What each symbol does to the nodes:
Q818 + Q960
Q818 $ Q574
Q851 + Q842
Q851 $ Q71
Q71 + Q479
Q71 $ Q842
Q821 + Q435
Q821 $ Q171
Q311 + Q250
Q311 $ Q138
Q170 + Q410
Q170 $ Q264
Q385 + Q73
Q385 $ Q71
Q435 + Q138
Q435 $ Q99
Q652 + Q336
Q652 $ Q813
Q99 + Q997
Q99 $ Q73
Q446 + Q263
Q446 $ Q700
Q22 + Q591
Q22 $ Q19
Q189 + Q358
Q189 $ Q652
Q160 + Q116
Q160 $ Q446
Q729 + Q775
Q729 $ Q520
Q842 + Q457
Q842 $ Q731
Q895 + Q408
Q895 $ Q162
Q830 + Q873
Q830 $ Q713
Q813 + Q803
Q813 $ Q601
Q547 + Q877
Q547 $ Q189
Q263 + Q652
Q263 $ Q80
Q691 + Q443
Q691 $ Q231
Q138 + Q225
Q138 $ Q81
Q960 + Q665
Q960 $ Q435
Q997 + Q817
Q997 $ Q297
Q336 + Q830
Q336 $ Q151
Q408 + Q19
Q408 $ Q311
Q756 + Q138
Q756 $ Q408
Q171 + Q99
Q171 $ Q385
Q264 + Q821
Q264 $ Q700
Q577 + Q813
Q577 $ Q803
Q250 + Q170
Q250 $ Q225
Q946 + Q803
Q946 $ Q358
Q665 + Q22
Q665 $ Q264
Q297 + Q122
Q297 $ Q410
Q231 + Q813
Q231 $ Q264
Q713 + Q644
Q713 $ Q263
Q700 + Q577
Q700 $ Q946
Q225 + Q686
Q225 $ Q817
Q574 + Q818
Q574 $ Q895
Q601 + Q231
Q601 $ Q22
Q457 + Q729
Q457 $ Q917
Q877 + Q358
Q877 $ Q358
Q116 + Q376
Q116 $ Q591
Q803 + Q601
Q803 $ Q665
Q443 + Q151
Q443 $ Q877
Q917 + Q520
Q917 $ Q376
Q591 + Q818
Q591 $ Q818
Q162 + Q311
Q162 $ Q435
Q376 + Q336
Q376 $ Q263
Q19 + Q735
Q19 $ Q250
Q817 + Q138
Q817 $ Q122
Q520 + Q851
Q520 $ Q336
Q113 + Q256
Q113 $ Q577
Q256 + Q329
Q256 $ Q813
Q410 + Q351
Q410 $ Q729
Q81 + Q818
Q81 $ Q735
Q735 + Q574
Q735 $ Q170
Q329 + Q376
Q329 $ Q547
Q80 + Q547
Q80 $ Q116
Q731 + Q263
Q731 $ Q992
Q351 + Q385
Q351 $ Q410
Q992 + Q80
Q992 $ Q813
Q873 + Q917
Q873 $ Q644
Q151 + Q713
Q151 $ Q842
Q358 + Q992
Q358 $ Q329
Q775 + Q71
Q775 $ Q821
Q479 + Q410
Q479 $ Q457
Q73 + Q729
Q73 $ Q479
Q122 + Q873
Q122 $ Q775
Q644 + Q329
Q644 $ Q80
Q686 + Q73
Q686 $ Q821

The rows follow the links: the fewer symbols apart two nodes are, the more alike their rows tend to be.

Rows with their nodes:
[-280,   -3, -149, -121,    0,  -18,  117,  -45, -191, -177,  143,   90,    1, -102,  161,  -86,  -65,   18,   87,  -14, -177, -161,  154, -172,  -47,   25,   47,    0,  148,   44,  -39,  -73,  -52,   -5,  -35,  147,  -52,  136,   43,    6,   12,  -58, -307, -153, -230,  177,  123,  -40, -141,   16, -130,   69,   15, -244,  -92,  -43,   69,  -21,  -92,  -56,   87,   24, -122,  -42,  183,   29,   -7,   14] -> Q574
[  99,  -76,  142, -118,  -15,  117, -138,   47,   73, -120,   27, -100,   45,  -15,  -33,  -15,  -85,   44,   91,  -19,  199,  103,  -74,  221, -160,   74,  -80,  -31,    5,   34,  -56,  285,   22, -144,  122, -197,  106,   57,  -81,  -37,  -99, -129,   -8,  120,  131,   23,  -99,    9,  229,  -77, -170,  107,  241,   50,  112,  -35,  -17,  -60,  -87,  -92,   31,  -96,   83, -183, -282,   84,   91,  148] -> Q821
[ 132,  168,  -99,   21,   58, -109,  -92, -114, -144,   79,   64,  -66,   62,   37,   65,   33,  -61,  -84,   41,  -13,  267,   84, -164,  101,    4, -125,  161,   44,  207,   11,   52, -170,  -46,    7, -184, -115,  -52, -169, -153,  202,   50,  -66,  111,  165,  -65,   50,   -9,   23,  106,  -47,  112, -105,  -32,   57,   41,  -92, -151, -208,  -75,  185,   83,   11, -102,   85, -229,  -43, -175,  189] -> Q700
[ -74,  -28,   11,  132,    5,  -23,   78,  104,   78,  134, -129,   64,  -90,   83,  -40,   71,  171,  -21, -132,   52, -289,  -72,  106, -113,  208,   -3,   -4,  -33, -194,  -26,    2,  -92,   35,  109,   94,  116,  -62,  -43,  158,  -68,   92,  202,   72,  -89,   98, -143,   87,  -37, -175,   88,  147,  -72, -126,   38,  -16,  136,   49,  190,  155,   -3, -130,   43,   54,   92,  312,  -54,   36, -207] -> Q830
[ 221,  110,  -45,   80,   14,  -99,  -72, -140,  -26,  125,   15,  -63,   58,   14,  -33,   16,  -64,  -61,  -12,    4,  303,   95, -202,   83,  -34,  -94,  119,   79,  131,  -23,  101, -181,  -19,   54, -202,  -43,  -10, -160, -165,  155,   24,  -43,  184,  140,  -32,   16,  -50,   58,  102,  -55,  174, -114, -117,  123,   26, -127, -115, -156,   11,  188,   23,   28,  -69,   78, -219,  -72, -210,  117] -> Q946
[  59,  -72,  198,  -97,    7,  100, -168,   73,   69,  -95,  -36,  -96,    6,   45,  -46,   41,  -43,   36,   96,  -30,  131,   76,  -38,  243, -107,   91,  -73,  -39,  -38,   57,  -87,  300,    7, -154,  207, -226,  103,   26,  -68,  -60,  -79,  -83,   -6,  126,  162,  -34,  -68,   11,  218,  -57, -153,  126,  256,   80,  126,   30,    0,  -34,  -85, -102,   36, -116,  116, -167, -246,   67,  109,  152] -> Q171
[ 126, -169,  201,    2,  -51,  139,  -15,  137,  250,  -27, -127,  -62,    8,    1, -164,   12,   53,   88,  -48,   -1,   11,   99,  -21,  106,  -42,  116, -205,  -62, -221,  -41,  -40,  289,   79,  -73,  182,  -91,  117,   95,   72, -176,  -96,   -2,  110,   17,  209, -105, -151,   28,  119,   -3, -115,   80,  124,  118,   65,   97,   64,  130,   42, -180,  -71,  -66,  170, -110,  -57,   42,  187,  -73] -> Q122
[-188,    8,   54,    2,  101,  -46,  -99,  187, -132,   23,  -98,  -14, -106,  211,  111,  143,  133,  -45,   61,  -20, -293,  -31,  161,   86,  218,  -14,   73,  -57,  -75,  109, -170,   36,  -39,  -72,  273, -133,  -69, -114,  117,  -42,  127,  133,  -89,   51,  139, -123,  146, -107,  -20,  120,  -47,   18,  191,  -15,   92,  240,   21,   57,  -14,  -78,   26,  -57,   46,   -6,  137,   24,  149,   38] -> Q851
[ -25, -117,  -22, -116,  -85,  125,  169,  -79,  105, -200,   80,   50,   73, -229,  -87, -161, -102,  139,   24,  -11,   41,  -25,   -4, -151, -237,  130, -202,  -26,    3,  -65,   60,  144,   45,    8,  -67,  185,   93,  304,   17, -104, -167, -152, -118, -166, -148,  153, -129,   74,  -61,  -62, -183,  101,  -52, -124, -119, -126,  134,   54,   -6, -129,  -12,  -18,  -18, -133,   35,   53,   47,  -68] -> Q162
[ 125,  152,  -83,    2,   28, -112, -124, -140, -153,   64,   85,  -78,   81,   23,   62,   26, -111,  -66,   62,  -18,  263,   53, -171,  107,  -45, -101,  148,   59,  202,   44,   39, -145,  -56,   -6, -185, -104,  -43, -132, -184,  179,   15,  -98,   69,  163,  -77,   75,   -7,   28,  112,  -37,   81,  -67,  -26,   28,   34, -117, -127, -225,  -89,  171,  107,   -4,  -98,   54, -251,  -25, -193,  206] -> Q803
[ 108, -127,  172, -100,  -31,  145, -101,   54,  164, -123,  -32,  -83,   62,  -36, -109,  -12,  -57,   77,   55,  -14,  158,   99,  -78,  192, -163,  106, -149,  -33,  -82,   12,  -34,  314,   43, -112,  155, -126,  145,  144,  -59,  -88, -130, -103,   28,   54,  115,   -8, -124,   42,  160,  -79, -158,  123,  170,   87,   89,  -22,   26,   12,  -39, -102,   10, -118,  117, -188, -211,   54,  104,   84] -> Q686
[ -57,  -34,   -6,  144,   -4,  -42,   88,  100,   89,  155, -138,   88, -100,   66,  -32,   51,  167,  -37, -171,   50, -257,  -59,  106, -119,  220,  -30,   11,   -9, -174,  -42,   33, -145,   32,  128,   13,  127,  -55,  -72,  160,  -72,  102,  202,   92,  -89,   67, -124,   82,  -24, -191,   82,  182,  -95, -169,   67,  -17,  115,   21,  183,  158,   27, -127,   62,   28,  146,  301,  -75,   19, -227] -> Q713
[ -65,  132, -134,  -92,   63,  -94,  -80, -120, -255,  -70,  154,  -20,   52,  -27,  172,  -33, -127,  -58,  138,  -41,  146,  -15,  -45,   42,  -77,  -61,  155,   40,  273,   78,   -6, -116,  -88,  -50, -125,  -61,  -40,  -59, -152,  170,   33, -120, -135,   72, -179,  153,   73,  -25,   85,  -38,  -34,   -2,   68, -101,    6, -121,  -72, -199, -158,   94,  168,  -14, -137,   -3, -172,    9, -131,  223] -> Q665
[-245,   -9, -120, -153,   11,   24,  110,  -68, -147, -212,  166,   98,   39, -126,  137, -107,  -78,   63,  125,  -24, -108, -121,  122, -143, -104,   35,   15,   -9,  174,   37,   -8,  -20,  -57,  -24,  -37,  132,  -31,  182,   21,    0,  -30, -106, -316, -150, -232,  201,   75,  -29, -115,  -46, -160,   85,   38, -233,  -89,  -49,   71,  -22,  -93,  -72,   87,    7, -108,  -79,  130,   50,   25,   46] -> Q735
[ 197,  163,  -71,   62,   28, -114,  -80, -123,  -83,  122,   41,  -66,   51,   30,   34,   12,  -66,  -78,   -9,   -8,  282,   78, -188,   97,  -23, -133,  149,   54,  174,    7,   93, -181,  -25,   29, -218,  -73,  -35, -186, -140,  179,   38,  -28,  145,  161,  -42,   22,  -15,   33,   97,  -54,  149, -132,  -74,   80,   30, -108, -140, -177,  -30,  193,   61,   14,  -82,   94, -225,  -43, -183,  149] -> Q813
[  33, -124,   60, -156,  -65,  157,   36,  -49,  118, -209,   66,  -17,  100, -186,  -64, -122, -115,  136,   66,  -26,  157,   42,  -47,   16, -259,  108, -195,  -22,   16,  -28,   19,  253,   27,  -83,   12,   24,  140,  269,  -60,  -82, -173, -180, -103,  -66,  -69,  136, -131,   53,   67,  -77, -226,  142,   82,  -80,  -24, -124,   95,    5,  -64, -127,   25,  -64,   35, -195, -145,   88,   70,   42] -> Q435
[-209,  -14,  116,  -38,   97,  -27, -124,  198,  -64,    8,  -94,  -21, -121,  187,  111,  164,  123,  -27,   91,  -18, -280,  -59,  160,  131,  182,   27,   86,  -57,  -87,   98, -160,   84,  -33,  -78,  316, -154,  -38,  -78,   88,  -40,  107,  130,  -96,   46,  147, -132,  163, -112,   10,   73,  -25,   57,  194,    9,  123,  203,    8,   92,  -24,  -64,   12,  -69,   99,  -39,  108,    7,  109,   39] -> Q457
[-229,  -24, -121, -143,  -15,   39,  148,  -54,  -97, -218,  171,  102,   21, -154,  115, -132,  -67,   61,   78,  -11, -132, -136,  140, -184, -117,   47,  -18,    0,  132,   22,  -19,    2,  -19,  -18,  -56,  184,  -20,  202,   35,   -3,  -54, -103, -299, -177, -225,  187,   63,  -38, -107,  -37, -153,   85,   35, -235, -116,  -74,   73,   -2,  -72,  -87,   66,   26,  -99,  -84,  125,   62,   29,   -6] -> Q81

Each walk starts at a row. The symbols on each line, taken left to right, move it on to the next node.
Each answer is a row, close to the row of the node it stands for.
start [ -88,    9,  -19,  128,   54,  -86,   61,  115,   -3,  175, -147,   38, -107,  127,    9,   85,  170,  -61, -100,   30, -310,  -48,  107, -110,  251,  -30,   27,  -10, -173,    4,  -38, -118,   12,   83,   93,   81,  -87, -104,  143,  -62,  127,  192,   72,  -44,   89, -141,   89,  -49, -164,  158,  157,  -72, -107,   18,  -13,  177,   45,  134,  125,    1,  -86,   32,   23,  141,  290,  -56,   32, -174]
$ $ $ $ [ 197,   82,  -63,  213,  -27, -125,   19,  -69,   57,  240,  -81,   11,  -15,   52,  -99,   31,   47,  -83, -164,   46,   69,   23, -129,  -63,  107,  -99,   81,   65,  -75,  -76,  103, -222,   22,  144, -181,   66,  -41, -172,  -12,   43,   67,  107,  273,   42,   64,  -96,  -31,   73,  -49,   20,  271, -154, -240,  143,  -29,  -26,  -48,  -22,  108,  145,  -94,   79,  -20,  191,   24,  -88, -161, -112]
+ $ $ $ [-299,   30, -141, -126,   29,  -34,   78,  -48, -231, -139,  160,   98,  -12,  -66,  207,  -71,  -44,   11,  101,   -9, -183, -156,  158, -163,  -26,   -1,   72,   15,  174,   58,  -50, -113,  -60,  -21,  -45,  115,  -74,   81,   32,   43,   43,  -56, -304, -124, -236,  173,  157,  -63, -132,   19, -110,   51,   17, -232,  -80,   -6,   51,  -36, -101,  -32,  102,   33, -123,  -14,  159,   46,    1,   22]
start [  40,  -19,   -6,  190,  -15,  -28,  119,   56,  134,  177, -114,   72,  -61,   54, -105,   32,  145,  -19, -197,   44, -172,  -22,   42, -127,  173,  -21,  -22,    2, -187,  -67,   61, -136,   41,  156,  -28,  144,  -48,  -72,  114,  -68,   72,  178,  170,  -72,   86, -139,   12,    6, -170,   70,  202, -106, -216,   87,  -54,   84,   28,  157,  167,   23, -144,   94,   46,  152,  237,  -69,  -13, -233]
$ $ $ [-288,   73, -175,  -95,   60,  -64,   70,  -47, -269, -107,  136,   74,  -21,  -41,  223,  -55,  -36,  -28,   89,  -22, -212, -154,  155, -152,   30,  -23,  116,   12,  179,   61,  -52, -156,  -64,  -17,  -50,  100,  -92,   29,   31,   76,   67,  -25, -285,  -97, -207,  137,  177,  -69, -138,   36,  -69,   29,   29, -223,  -78,   -8,   31,  -42,  -85,   -6,  109,   28, -140,   15,  176,   15,  -31,   55]
+ + [-224,   48, -127, -164,    1,  -18,   28,  -65, -235, -198,  214,   53,   20,  -82,  197,  -81, -117,    7,  149,  -21,  -12, -117,   98,  -67, -116,   -6,   80,   25,  243,   56,  -36,  -54,  -72,  -65,  -77,   43,  -48,   76,  -45,   84,   -8, -116, -284,  -69, -224,  206,   88,  -56,  -32,  -63, -146,   66,   82, -208,  -59, -113,    5, -119, -149,  -29,  120,   31, -140,  -66,    3,   59,  -39,  123]
start [  58,  100,  -53,  -79,   28,  -54, -147, -122, -167,  -46,  130,  -84,   50,   -8,  103,   -6, -133,  -48,  127,  -24,  272,   27, -115,  141, -113,  -64,  132,   59,  227,   54,    4,  -25,  -61,  -87, -108, -147,   16, -104, -183,  145,   -7, -135,  -23,  135,  -78,  106,    5,   -1,  167,  -89,  -31,    6,  103,  -16,   61, -119,  -92, -233, -145,  102,  111,  -30,  -85,  -56, -303,   28, -122,  244]
+ $ + $ [  -5,  -73,  181,  -88,   25,   81, -176,  150,   27,  -81,  -52,  -81,  -37,  104,    1,   78,   19,   20,  102,  -26,    8,   64,   33,  238,  -12,   63,  -51,  -54,  -72,   77, -130,  272,    0, -151,  247, -249,   77,   -2,  -23,  -70,  -47,  -19,  -34,  129,  190,  -72,  -23,  -39,  180,  -13, -173,  111,  302,   68,  151,   99,   -6,   13,  -67, -119,   26, -110,  129, -139, -168,   90,  171,  125]
+ $ + $ [-148,  -36,  131,  -38,   95,   -7, -153,  174,  -96,  -19,  -90,  -63,  -89,  189,   79,  148,   76,  -36,  123,  -26, -176,    0,  111,  176,  140,   35,   51,  -50,  -88,   91, -177,  125,  -42, -132,  304, -210,    1,  -85,   61,  -39,   63,   55,  -73,  107,  179, -121,   91,  -80,   79,   79, -101,   80,  257,    9,  132,  201,   15,   27,  -72,  -97,   53, -114,  106,  -52,    8,   24,  142,  101]
start [-151,  -71,  -89, -116,  -38,   73,  180,  -64,   15, -207,  112,   74,   57, -213,   31, -158,  -94,  122,   32,   -4,  -68,  -96,   62, -195, -169,   95, -107,  -19,   69,  -30,   30,   28,   11,   10,  -80,  231,   41,  270,   14,  -55,  -98, -121, -221, -204, -223,  177,  -13,   23, -125,  -37, -158,   73,  -58, -193, -141, -103,  128,   47,  -20,  -95,   37,    5,  -71, -103,  139,   35,   36,  -65]
+ + $ $ [ 142, -147,  106,  -66,  -97,  164,   71,  -37,  241, -132,   17,  -30,   87, -176, -175, -118,  -75,  129,   -9,   -9,  156,   96,  -86,   -7, -231,  126, -223,  -29,  -93,  -69,   53,  254,   75,  -37,    9,   56,  135,  234,  -25, -127, -186, -127,   40,  -60,   36,   61, -218,   72,   77,  -82, -156,   99,   13,   36,  -43, -102,   86,   40,   20, -137,  -51,  -45,   80, -138, -126,   58,   95,  -57]
$ $ $ [ -53,  -80,  194,  -85,   43,   90, -180,  183,   57,  -68,  -77,  -54,  -39,  123,   -4,   95,   49,   10,   71,   -9,  -56,   35,   78,  246,   34,   64,  -40,  -74, -102,   53, -140,  251,    1, -145,  286, -231,   70,   -2,   23,  -86,  -10,   28,  -39,  101,  201,  -91,   19,  -69,  155,   -1, -121,  111,  283,   59,  165,  135,   -3,   51,  -60, -132,   -9,  -93,  135, -141, -107,   73,  164,   94]
start [ -31, -112,  -49, -106,  -88,  132,  196,  -77,  110, -174,  107,   82,   67, -228,  -59, -195,  -79,  125,  -20,   -2,   30,  -36,   25, -180, -224,  100, -174,    3,    5,  -79,   75,  113,   34,   21, -106,  214,   63,  275,   34,  -79, -133, -122, -147, -182, -149,  178, -114,   49,  -78,  -70, -150,   85,  -65, -128, -132, -134,  109,   60,   -9, -111,  -21,   36,  -40,  -98,   78,   52,   46, -108]
+ $ $ $ [ 166, -165,  133,  -26,  -99,  170,   44,    4,  276, -107,  -34,  -24,   55, -121, -203,  -93,  -47,  128,  -32,    6,  151,  101,  -73,   33, -191,  125, -240,  -41, -140,  -79,   32,  283,   71,  -32,   44,    7,  150,  208,  -15, -145, -170,  -96,   83,  -41,   85,    3, -202,   97,  103,  -57, -140,   97,   38,   59,  -13,  -69,   89,   74,   37, -125,  -69,  -43,  100, -131, -122,   56,  116,  -60]
$ + $ + [ 216,   24,  -23,  206,  -31,  -57,   74,  -64,  152,  219, -109,   22,  -26,    4, -165,   23,   73,  -56, -196,   49,   47,   36, -107,  -89,   92,  -47,  -17,   41, -128,  -96,  130, -163,   46,  152, -147,  106,  -28, -103,   30,    3,   37,  124,  260,  -27,   69, -108,  -61,   71,  -81,   32,  254, -147, -259,  145,  -53,  -12,  -33,   60,  168,  110, -120,   86,    2,  182,   82,  -93,  -97, -187]
start [ 245,   25,  -25,  196,  -48,  -33,   74,  -69,  176,  208, -102,   -4,    9,   -1, -181,    0,   55,  -31, -195,   49,   99,   78, -139,  -93,   61,  -52,  -48,   25, -139, -106,  127, -139,   64,  149, -150,   92,  -12,  -85,    6,   -5,   13,   69,  296,   10,   78, -105, -100,   89,  -79,    4,  207, -149, -254,  153,  -64,  -31,  -12,   43,  153,  103, -107,   66,   15,  154,   37,  -81,  -87, -176]
+ + + $ [-217,   78, -147,   45,   61, -116,   94,    0, -181,   58,    4,   89,  -78,   49,  139,   17,   72,  -50,  -17,   11, -288, -121,  133, -186,  185,  -60,  117,   -8,   42,   35,  -18, -259,  -43,   88,  -54,  164, -122,  -51,  114,   46,  150,  117, -105, -105, -130,    3,  182,  -72, -209,  121,  105,  -63, -134, -115,  -82,   69,   10,   53,   21,   59,    5,   68,  -97,  137,  311,  -61,  -40,  -87]
+ $ + [ 136,   71,  -53,  189,    8,  -90,   53,  -35,   75,  248, -125,   20,  -20,   74,  -83,   55,  111,  -62, -161,   42,  -36,   18,  -73,  -67,  154,  -91,   77,   20,  -76,  -52,   95, -237,   14,  157, -126,   91,  -73, -136,   34,   52,  119,  156,  224,   19,   54, -122,   25,   44, -108,   63,  296, -167, -261,  118,  -23,   20,  -37,   63,  135,  155,  -90,   72,   -2,  193,  113, -116, -113, -135]
start [-185,  -22,   42,   61,   74,  -57,  -18,  173,  -32,   90, -119,   40, -117,  174,   54,  123,  158,  -38,  -37,    7, -360,  -78,  194,  -28,  241,    9,   40,  -35, -147,   58, -112,  -33,  -23,    6,  195,  -17,  -78,  -88,  151,  -75,  116,  197,  -44,  -52,  129, -157,  171,  -89, -109,  125,   55,   -4,   33,    0,   42,  220,   59,  137,   72,  -52,  -48,   -8,   71,   69,  271,  -14,   93, -115]
+ + + [-194,   -4,   74,   22,   80,  -57,  -95,  188,  -84,   77, -106,   -6, -137,  199,   91,  138,  142,  -64,   21,    0, -308,  -69,  161,   64,  238,   -6,   98,  -24, -107,   75, -145,   -4,  -28,  -34,  250,  -92,  -59, -125,  113,  -46,  131,  186,  -50,   32,  148, -159,  183, -109,  -44,  112,   35,    0,  117,    7,  109,  218,    9,  106,   32,  -40,  -10,  -35,   87,   26,  162,   -5,   85,   -4]
$ + [ -20,   56,  -65,  163,   29, -106,   90,   38,   -8,  203, -104,   65,  -87,   90,  -13,   67,  132,  -63, -126,   38, -214,  -33,   52, -141,  224,  -69,   79,   11, -116,  -23,   37, -221,   10,  123,  -37,  124, -112, -114,  110,   -3,  124,  196,  106,  -69,   22, -132,   78,   -6, -172,  104,  219, -124, -208,   39,  -53,  108,  -13,   95,  123,   60,  -72,   61,  -20,  177,  282,  -77,  -35, -183]
start [-105,   25,  -40,  134,   29,  -70,   89,   78,    8,  147, -108,   84,  -88,   97,   22,   65,  148,  -33, -115,   43, -292,  -96,  122, -117,  229,  -28,   81,   -3, -118,  -13,   -6, -179,   -2,  122,   13,  130,  -97,  -83,  143,  -14,  138,  202,   34,  -80,   10, -110,  134,  -50, -196,   87,  173, -101, -167,   -5,  -43,  126,   14,  153,  135,   58,  -81,   74,    3,  140,  300,  -79,  -17, -174]
$ $ [  29,   43,  -72,  184,  -14,  -83,  130,   15,   76,  185,  -80,   93,  -38,   43,  -64,   18,  123,  -41, -175,   58, -122,  -20,   -9, -147,  172,  -75,   21,   18, -123,  -70,   72, -206,    9,  175, -115,  159,  -87,  -86,  106,   -1,   92,  166,  163,  -81,   12,  -87,   13,   18, -178,   76,  227, -139, -247,   81,  -61,   50,  -16,  115,  155,   90, -116,  101,   -7,  184,  241,  -74,  -48, -207]
+ $ + [ 265,   24,   -3,  179,  -61,  -28,   52,  -69,  184,  189,  -91,  -12,   20,  -17, -159,    8,   44,  -18, -175,   38,  170,   85, -158,  -28,   28,  -52,  -30,   44,  -92, -119,  150, -133,   43,  135, -178,   79,    3,  -75,  -22,   14,   10,   61,  312,   31,   68,  -72, -110,   88,  -23,  -35,  244, -143, -266,  163,  -31,  -69,  -67,   32,  152,  147, -118,   72,   15,  142,  -21,  -90, -105, -122]
